Where the symbols take the elements:
* | k y b z c a
Nem | Paf Vur Lim Lib Lov Zom
Vin | Fov Noz Dur Pes Fer Gad
Zek | Tef Muv Zas Lun Zor Bas
Mek | Zor Teg San Bas Dek Ras
Tep | Vip Puf Nuz Vur Lim Mon
Rup | Ras Foz Zof Vif Dum Fep
Val | Vin Dur Pes Fer Vib Vip
Muv | Zom Gos Rav Tef Zek Zor
Bas | San Zor Mek Bip Nes Zof
Foz | Dek Bip Nes Ras Rup Dum
Dit | Mon Lib Lov Gos Rav Zas
Nes | Bip Bas Dek Foz Zof Kur
Zis | Nub Fep Ruf Noz Dur Val
Fov | Zis Ruf Noz Dur Pes Rut
Dek | Bas Mek Bip Nes Ras Vif
Vib | Fer Val Rut Gad Vip Vur
Vur | Nuz Vip Tep Paf Nem Lov
Dum | Vif Rup Kur Mun Fep Zis
Tef | Rav Zom Muv Zas Lun San
Paf | Tep Nuz Vur Lim Lib Dit
Fer | Pes Vin Val Rut Gad Nuz
Kur | Rup Zof Vif Dum Guf Ruf
Lim | Vur Tep Paf Nem Mon Gos
Rut | Val Pes Fer Vib Puf Tep
Zas | Muv Rav Tef Zek Teg Mek
Vip | Gad Vib Puf Nuz Vur Nem
Fep | Mun Dum Guf Nub Zis Dur
Vif | Zof Ras Rup Kur Mun Nub
Lov | Lib Nem Mon Dit Zom Tef
Mon | Nem Lim Lib Lov Gos Muv
Guf | Dum Kur Mun Fep Ruf Fov
Mun | Kur Vif Dum Guf Nub Noz
Rav | Gos Dit Zom Muv Zas Teg
Pes | Dur Fov Vin Val Rut Puf
Nuz | Puf Gad Vip Tep Paf Lib
Lib | Lim Paf Nem Mon Dit Rav
Teg | Zek Zas Lun Zor Mek Dek
Gos | Lov Mon Dit Zom Muv Zek
Noz | Ruf Nub Zis Fov Vin Fer
Ras | Nes Dek Foz Zof Vif Mun
Zom | Dit Lov Gos Rav Tef Lun
Ruf | Fep Guf Nub Zis Fov Pes
Gad | Rut Fer Vib Puf Nuz Paf
Lun | Zas Tef Zek Teg San Bip
Zor | Lun Zek Teg San Bas Nes
San | Teg Lun Zor Mek Bip Foz
Puf | Vib Rut Gad Vip Tep Lim
Zof | Foz Nes Ras Rup Kur Guf
Dur | Noz Zis Fov Vin Val Vib
Bip | Mek San Bas Dek Foz Rup
Nub | Guf Mun Fep Ruf Noz Vin

The rows follow the links: the fewer symbols apart two elements are, the more alike their rows tend to be.

Each row is also shifted at random along 3 hidden directions that mean nothing.

Each row, then its element:
[  45    2   40  -15    7   12   -4    2   -9    2    3    9    1    3  -38   17  -27   30   44  -44   -2   -4  -35  -20  -14   29  -17    6   -8   37    6  -52   16  -25   -3   12  -28   18    2  -25  -44  -15  -10   17  -19   10  -15   10   -1   18  -38    1   17   16  -15    6  -22  -13   17  -12  -10   -5  -17  -14   40   18  -14    3 -118   -4] -> Nuz
[ 16 -16   0  -1 -17  32  24  31 -40   4  31  -1 -12  21 -27  19  15   3 -24   2   6  31  29  10  33 -15   3  17  48 -24   1  29  31  29   6 -19  33   2 -31  52   6   7 -43 -31  38  26  20  35 -14  -2  39  -4  -9  20  20  13  -5   9 -17 -11  -4 -17  11   2 -43   8  -6  26  -5  24] -> Ruf
[ 48 -11 -18 -28  -9  28 -34  40 -32  30  19  11 -15 -28 -20   0  -4 -41   8 -22 -29  22 -11  -3  -1 -12  61  22  16 -40 -27   7  10  25 -11 -25  -8  33 -39  44 -25  -2 -17  -9  22  21  -4  24  -8  15  26   8  10  33  17  -8 -36 -12 -16 -24 -13  -3  -6   2   8  14  -4   4 -32  38] -> Fer
[-51   8   8  26   4  -1  13   5  10  -3   7  14  27  29  -1 -13  31   5 -15  37  25 -17  27   7   2  -7   6  15 -11  12  -1  33  24  -4   4 -20  40 -14   5  13  30  -9   4  -4 -11 -12   4 -15  14 -40  24  -2  14 -30  11   0  35  10   7  18   8  16  -4  -1 -16 -29  22  17 -35  -7] -> Mek
[-17  -4  -7   5 -13  -3  34  -9  -5 -21   6 -14 -19  20  17   7   3  18 -35  21  15  26  37   8  35 -20 -32 -22  39  -9  21  15 -16  23  17   9  23 -27   7   6  26  28 -13 -26  32   5  25  10  -8   3   1  -9 -30  -4   1  14  22  18 -10  14   6 -15  30  11 -40  11  -6  12  77 -16] -> Kur
[ -4  -5  -4  31  11  13 -12  31 -20  36   0  -1  33   0 -28  -2  52 -24  12   3  -2 -40 -10  19 -38  15  48  59 -44 -24 -36  42  60 -25 -21 -42  42  35 -31  49   0 -42  -6  10 -21  -4 -11 -13   2 -35  71  10  39  -3  26 -18 -18  -1  -5 -29  -3  10 -52  -9  -1 -56   9 -13 -23  56] -> Dit
[-14   4  46  36  15  -7  26 -12   3  -1  -9  -5  33  36 -32  11  24  48  22  -8  26 -38  -6   4 -22  39 -39  24 -36  48   9 -15  47 -53   1   0  22   0  14 -16  -9 -30   0  20 -43  -9 -10 -14   4 -27  -1  -3  28 -19  -5   3  12   2  21  -1   1   3 -35 -17  15 -28   1  -1 -87  -4] -> Zom
[  1   5   0   5  14  -4 -26   6   9  21 -16   6  25 -18  -8  -9   9 -22  27 -12 -12 -34 -26  -1 -39  17  34  25 -44  -2 -24  -2  17 -25 -13 -15  -5  20  -5  -3 -12 -29  21  23 -33 -10 -23 -14   7 -12  10   6  27  -2   5 -15 -19 -10   6 -17  -2  12 -31  -6  27 -27   5 -16 -36  20] -> Lov
[ 17   7  16   8  13 -16  -3 -26  17   1 -29 -19   3  -8  -3   7 -10  16  30 -34  -5 -28 -36  -4 -28  34 -26  -2 -34  20   0 -36  -4 -40  -7  20 -27  14  23 -37 -23 -14  18  29 -27  -8 -18 -16  -3  11 -28   0   8  -2 -18  -4 -15  -6  13 -14  -2  -2 -22 -12  35  -8 -14 -33   7  -4] -> Lib
[-34   5  -3  -3  -3  -2   5  -1  15 -21  10  15  -1  14  14 -11  -5   2 -23  38  14  20  27  -7  29 -25  -3 -13  21  10  14  14 -17  25  14  -1  11 -28   6  -3  22  19   2 -15  14  -2  15   0  10  -8  -9  -3 -12 -16   1  10  37   8   0  28   6   9  31   6 -14  11  14  23  -5 -28] -> Zof
[ 26 -11  23  23   6  -2  26 -12 -12   7 -16 -32   7   7 -25  25  13  31  25 -39   2 -27 -22  10 -28  39 -37  15 -24  11   0 -20  29 -47  -6  11   1  22   7  -9 -22 -16 -10  13 -19   1  -7  -3 -13   4   4   0  11   9  -8  -4 -24   0   3 -30  -4 -19 -33 -11  10 -16 -24 -30  10  23] -> Lim
[  23    7   -6  -69   -8   19  -63   27    7    1   28   63  -20  -39    7  -21  -63  -43   19    1  -27   48  -14  -36   21  -33   69  -21   31    1   -6  -27  -42   58    0   -6  -53    0  -17  -11  -25   15    8   -1   19   13  -12   18   21   27  -47    6   -2   19    1   -6  -10  -27    2   20  -10   23   35    6   39   57   21   36 -122  -26] -> Noz
[-26  12   7  20  16 -22  -6 -22  30  -1 -23  -3  22   0  12  -9   9   7  13   5   7 -37 -13   2 -28  15 -11   0 -43  18   1  -5   1 -31  -5   6  -1  -5  19 -24   6 -17  23  24 -29 -20 -12 -29   9 -18  -6   1  12 -24  -7  -9  11  -1  14   2   4  10 -17  -5  16 -24   8 -20   8  -7] -> Muv
[ 46 -12   8 -15  -9  17  14  10 -32   4  13 -12 -22  -2 -22  24 -12  14  10 -34 -13  23  -5  -1  10   9 -12   4  25  -8   5 -18   9   8   0   4 -12  14 -12  12 -22   6 -28 -11  20  21   4  25 -19  27  -3  -2  -6  30  -1  11 -26   0 -11 -19  -6 -24   4  -5  -7  23 -22   0  -6  15] -> Val
[ 50  -9   5 -20  -8  11   3   1 -20   6   3 -13 -24 -12 -17  20 -25   6  15 -37 -21  17 -20  -9  -1  13  -8  -7  14 -10   3 -28  -5   3  -1  14 -26  21  -6  -4 -28   6 -17  -4  13  16  -3  20 -14  32 -17   3  -8  31  -6   6 -33  -9  -3 -20  -9 -19  -1   0   9  23 -24  -8   6  13] -> Rut
[ 37  -5 -16 -44 -11  26 -36  36 -18  14  27  28 -22 -32  -9  -6 -27 -40   7  -8 -22  36  -5 -16  15 -22  57   5  31 -23 -11   1  -9  42  -2 -18 -20  14 -32  27 -19   8 -12 -10  23  22  -3  21   3  21  -2   7  -1  26  11  -1 -22 -16 -12  -3 -12   5  17   2  11  34   5  19 -54   9] -> Dur
[ -5   5  18  34  13 -19  20 -25  16   1 -25 -27  16  13  -6   9  20  32  15 -14  12 -39 -16  10 -28  34 -39   5 -42  20   2 -12  17 -47  -3  13   3   6  22 -26  -4 -18   6  17 -32 -13  -7 -20  -2 -10  -2  -5  15 -12 -10  -2   2   3  14  -9   4  -5 -30 -10  11 -29  -9 -29  22   2] -> Gos
[ 54   1 -12 -35  -3  -6 -25 -16   3   0 -15  -8 -32 -39  12   5 -45 -10  21 -46 -30  18 -33 -14  -3   5  -5 -28   5  -8   1 -46 -49   2  -2  32 -59  15   6 -30 -35  16  10  11   9  10 -10  10  -8  46 -44   3 -17  31 -19  -1 -34 -14  -1 -14  -7 -13  11   3  32  35 -21 -22  38  -8] -> Vib
[ 49 -17  27  22 -10  10  55  -5 -41   5   0 -52 -14  25 -40  47  19  49   6 -53   4  -8  -5  13  -6  38 -60  15   6  -3   7 -16  42 -29   0  13  14  24  -4  15 -23  -7 -40 -11   8  21   8  22 -30  14  16  -6  -6  29  -3  12 -32  13  -6 -40  -8 -43 -26  -9 -22  -5 -42 -24  46  36] -> Puf
[-28  12 -20  18  14 -42  -7 -37  42  -6 -41 -20   7 -19  44 -19   3  -6  -2   4  -5 -32 -16   7 -24   6 -18 -21 -42  -1   0  -1 -36 -30  -3  27 -14  -7  30 -39  17   0  42  23 -23 -28 -11 -36   6  -3 -14   4  -7 -22 -17 -15   9   4   6   5   8   7  -7   2  14 -24   5 -38 110 -15] -> Tef

Start here and follow the symbols in turn, left to right. Where do you end up?
Answers are names.
[-51   0  26  41   4   7  29  15  -7   3  12  10  42  48 -23  -3  50  18 -15  41  38 -23  31  17   0   1   0  35 -14  19  -2  42  57 -14   4 -37  63 -11  -5  30  29 -19 -14  -7 -18  -8   7  -9  10 -52  47  -7  26 -32  20   1  35  12   6   8   4  14 -19  -7 -25 -38  19  25 -70  10]
c z a y: Ras
[ 47  -4  -1 -24   1   6 -27   6  -6  18  -4   0 -14 -29  -8   7 -23 -14  26 -38 -27   2 -37 -10 -19  13  17   3  -7 -10 -14 -27  -9  -8  -7   8 -34  22  -8  -7 -35  -7   4  15  -5   9 -14   5  -6  25 -17   4   9  25  -5  -7 -36 -13   2 -21 -10  -8 -12  -1  27  15 -14 -16 -12  16]
b b k y: Pes
[ -5  -6  33   9 -15  13  55  -1 -27 -24  27  -2  -9  51 -22  27   6  50 -21   9  29  30  39   3  41  -5 -48  -6  48  24  31   0  24  16  20   3  29 -23   4  11  10  16 -37 -31  22  18  29  25 -11  -6  -7 -11 -15   0   0  27  26  17   0  12   5 -21  25  -1 -36  19  -6  36 -36 -19]
c a a: Gad
[-51   5  20  38   9 -11  36 -18  12 -15  -7  -8  28  38  -1  -1  31  38 -12  26  32 -25  20  11   0  11 -41   3 -18  28  12  12  26 -23   8  -3  38 -21  19  -8  26 -11   2   4 -22 -14   7 -18   7 -31  10  -7   5 -32  -1   7  36  15  12  14   8   5  -6  -5 -15 -27   8   7  -5 -14]
z y: Lun
[-52  -7  17  53  -4   9  56  16 -25  -2  19 -13  27  62 -25  12  69  29 -37  43  40 -15  52  32  10  -1 -21  37   5   0   4  62  66  -7   7 -36  86 -10 -13  50  42 -14 -32 -28   2  -2  26   2  -4 -54  68  -8  12 -27  26  10  38  26  -4   1   7  -4 -15  -1 -60 -44   5  20   4  22]
z y: Mek
[-37  11 -17  12  16 -14 -31   1  28  11 -15  12  28 -10  20 -25  20 -31   1  25  -3 -34  -9   3 -24  -5  36  11 -40  -3 -17  24  -2 -11 -11 -17   7   2   2   0  17 -18  31  20 -26 -23 -14 -30  19 -27  16   6  21 -27   7 -19  10  -3   8   5   4  24 -17   5  16 -32  23 -10   3  -1]
b z: Zas
[ 21   1 -12   3  12 -13 -18 -15  11  15 -28 -24  -3 -28   6   3   1 -10  19 -29 -21 -25 -35   4 -31  22  -1   7 -32 -13 -13 -18  -7 -30  -9  15 -23  22   7 -15 -15 -13  17  23 -17  -8 -13 -15  -8  13  -2   5   6  10  -6 -12 -28  -7  -1 -24  -7  -6 -26  -2  24 -14 -11 -39  57  17]
c c b y: Mon
[-50   2  20  33  -1   1  44   1  -5 -17  11   1  23  50  -9   5  36  35 -27  39  38  -4  40  10  17  -3 -32  12   8  23  14  30  35  -1  13 -14  53 -24   6  15  32   0 -14 -18  -2  -2  17  -3   4 -35  23  -8   3 -28   8  12  42  19   4  17   6   3   5  -2 -37 -21  12  21 -25 -10]
k c y: Bas
[-11   6 -12 -32 -11  -8  -5 -14  22 -28   6  19 -21  -8  32 -11 -40  -3 -16  19   0  40  14 -16  35 -28  -5 -44  34   8  26 -15 -53  35  12  21 -30 -31  16 -31  12  36  10 -13  24  -1  11   6  10  18 -45  -4 -31  -2 -10   9  20   0   2  31   5   4  48  11  -1  40   7  23   8 -48]
z y b a: Fep
[ -49   25   -6  -17   21   -4  -70   20   38   14    4   71   39  -24   15  -47   -9  -52   21   42   -1  -18  -12  -19  -21  -18   86   17  -41   15  -24   16   -6   12   -9  -36   -6   -5   -2   -8    9  -24   44   25  -37  -18  -26  -29   46  -34   -6    7   41  -31   11  -23   22  -23   20   29    2   54   -5    0   51  -16   49   24 -142  -19]
a k y: Teg
[  2  -6  22  -5 -13   6  40 -10 -15 -28  16   3 -20  33  -9  20 -15  41 -14   5  20  32  30  -6  40  -9 -49 -23  47  23  32 -14  -5  19  18  19   5 -26  10  -9   2  23 -24 -24  24  12  21  21  -7  11 -27  -9 -26   1  -8  23  21  14   2  16   5 -19  35   0 -26  33 -12  31 -16 -26]
b y z: Kur
[-47  16  36   7   4 -16  34 -35  30 -45  -3  15   7  39  10   2 -17  55  -8  29  35   8  21 -15  29  -1 -63 -33   9  64  41 -23 -19  -7  23  29  -4 -50  41 -52  15  17   7  -2  -9 -11  10 -10  14 -11 -58 -12 -12 -32 -23  19  52   7  25  42  11   7  31  -1   2  21  11  28 -54 -64]
b z y a: Zof
[  6  -3   9 -15 -15  17  19   5 -18 -10  21  13 -19  15  -6   8 -15  16 -14   8   7  37  24  -8  36 -18 -15 -16  44   8  16  -4  -4  29  15   0   2 -17  -4   9   4  19 -23 -24  27  15  17  21  -5   9 -14  -7 -21   9   1  15  12   4  -4  12   2 -10  28   4 -17  31  -1  31 -29 -16]
k y c c: Nub
[ 36 -11  -9   9   3  -2  -4  -2 -12  22 -21 -35  -3 -20  -7   9  11  -9  13 -36 -21 -22 -27  12 -35  21  -1  16 -24 -23 -16  -4  10 -24 -10   5  -8  33  -7   8 -19 -15   0  15  -7   0  -9  -3 -14  10  19   8   6  17   0  -9 -37  -2  -9 -35  -5 -18 -31  -6   8 -23 -20 -39  66  40]
b z b y: Vip
[-25   1  15  -7  -5  13  14  14  -7 -13  27  27   3  28  -7  -4   1  11 -16  31  20  22  31  -5  35 -23   4   0  31  16  15  17   7  30  13 -16  22 -24  -3  14  15   9 -13 -24  13   5  15  12   9 -14  -2  -3  -4 -11   7  10  33   4   4  26   3   7  25   6 -20  15  17  44 -71 -23]
c b k a: Nub
[-20  11 -13  18  15 -32 -13 -29  34  -1 -33 -16  10 -16  26 -12   3  -4   7  -2  -4 -38 -23   7 -30  15 -12  -7 -41   4  -3  -6 -20 -33  -5  16 -12   2  25 -32   8  -8  32  25 -27 -22 -12 -32   6  -1 -10   4   1 -18 -14 -13   2   1   7   3   5  10 -16  -1  17 -24   2 -37  65  -7]
b b a: Zek
